Below are the code and all the weights of a small trained network. Each question names an input and a class and asks about switching units off, where a switched-off unit gives its printed mean instead of its output.

import numpy as np


def w(rows, s, z=0):
    codes = np.array(rows[::2]) - 128.0
    scale = np.full(codes.shape[1], s)
    scale[-1] = z or s
    return codes * scale


def f(y):
    return y / 2 * (1 + np.tanh(0.7978845608 * (y + 0.044715 * y**3)))


def log_softmax(a):
    a = a - a.max(-1, keepdims=True)
    return a - np.log(np.exp(a).sum(-1, keepdims=True))


def net(x, mask):
    res = np.array(x, float).reshape(1, 5) / 4 @ E
    y = f(res @ A[0][:, :-1].T + A[0][:, -1])
    res = res + np.where(mask, y, B[0][:, -1]) @ B[0][:, :-1]
    return log_softmax(res[-1] @ U[:, :-1].T + U[:, -1])


A, B = {}, {}
E = w([
[142,199,14,107],'x0',
[205,93,216,143],'x1',
[50,220,152,246],'x2',
[31,106,68,141],'x3',
[89,169,93,2],'x4',
],0.008)
A[0] = w([
[81,116,68,101,184],'neuron 0',
[180,18,79,102,143],'neuron 1',
[48,70,216,167,146],'neuron 2',
[137,110,196,46,171],'neuron 3',
[122,121,187,169,171],'neuron 4',
[253,152,152,165,254],'neuron 5',
],0.018,0.0058)
B[0] = w([
[111,215,142,128,209],'neuron 0',
[189,150,253,132,214],'neuron 1',
[37,77,174,159,239],'neuron 2',
[109,84,88,62,216],'neuron 3',
[99,75,100,160,204],'neuron 4',
[190,108,74,140,253],'neuron 5',
],0.025,0.014)
U = w([
[137,107,74,190,7],'0',
[10,67,133,204,178],'1',
[72,104,124,11,127],'2',
[78,49,113,92,91],'3',
[158,65,174,98,3],'4',
[127,125,194,100,120],'5',
[145,123,69,133,247],'6',
[77,204,69,128,166],'7',
],0.012,0.0039)

Each question gives the input, the list of numbers given to net, and the class t.
The units are the neurons (one row each of A and B). Each row of codes is followed by its name. A weight is (code - 128) times the scale printed after its matrix; where a second scale follows, it is the last column's (A, B and U).
mask holds one flag per neuron, in row order. A switched-off neuron (its flag False) gives its mean, the last column of its row in B, instead of its output. The means were averaged over made-up inputs and are rounded, as every weight is.
A unit's drop is (log p(t) with every unit on - log p(t) with that unit switched off) / (log p(t) with every unit on - log p(t) with every unit switched off).
The circuit of an input: a set's keep is (log p(t) with only the set's units on - log p(t) with every unit switched off) / (log p(t) with every unit on - log p(t) with every unit switched off). Starting from all 6 units, units are removed one at a time, each time the one whose removal leaves the highest keep (on an exact tie, the one counted first), for as long as the keep stays at least 0.8.
circuit, biggest first: the units of the circuit, biggest drop first
unit that matters most: the unit with the biggest drop
k most important neurons: the k neurons with the biggest drops, biggest first
drop of u: that unit's drop, to one decimal
input [2,6,4,-6,-6], class 0: unit that matters most => neuron 5
input [-3,4,-8,8,6], class 5: 3 most important neurons => neuron 1; neuron 0; neuron 5
input [-3,2,-1,-5,4], class 2: 2 most important neurons => neuron 3; neuron 2
input [8,6,8,-3,1], class 0: 2 most important neurons => neuron 3; neuron 0
input [5,5,2,3,-2], class 0: circuit, biggest first => neuron 2; neuron 3
input [7,4,6,-2,1], class 0: 2 most important neurons => neuron 3; neuron 0
input [-5,7,-3,-1,-6], class 1: 2 most important neurons => neuron 2; neuron 4
input [-1,-8,-7,0,6], class 5: 2 most important neurons => neuron 1; neuron 0
input [1,-6,-2,-3,-5], class 6: 3 most important neurons => neuron 2; neuron 1; neuron 4
input [3,-5,3,0,-4], class 7: circuit, biggest first => neuron 2; neuron 5
input [-5,8,-4,8,5], class 2: 3 most important neurons => neuron 3; neuron 5; neuron 4
input [7,-4,-8,-8,2], class 4: 4 most important neurons => neuron 1; neuron 5; neuron 3; neuron 2
input [-3,-5,-1,-2,4], class 2: 3 most important neurons => neuron 5; neuron 3; neuron 1
input [8,4,-3,-8,3], class 6: unit that matters most => neuron 5
input [7,3,-3,1,-7], class 4: 4 most important neurons => neuron 1; neuron 0; neuron 4; neuron 5
input [-3,-3,3,0,7], class 7: circuit, biggest first => neuron 2; neuron 0
input [8,3,-2,-8,-8], class 0: 3 most important neurons => neuron 5; neuron 3; neuron 0
input [-7,2,-7,1,8], class 2: 2 most important neurons => neuron 3; neuron 5
input [-1,4,-2,5,4], class 2: drop of neuron 0 => 0.0
input [6,-5,-8,-6,3], class 5: circuit, biggest first => neuron 1
input [1,-2,-6,8,-4], class 5: drop of neuron 1 => 0.2
input [1,2,-1,1,5], class 2: drop of neuron 3 => 0.1
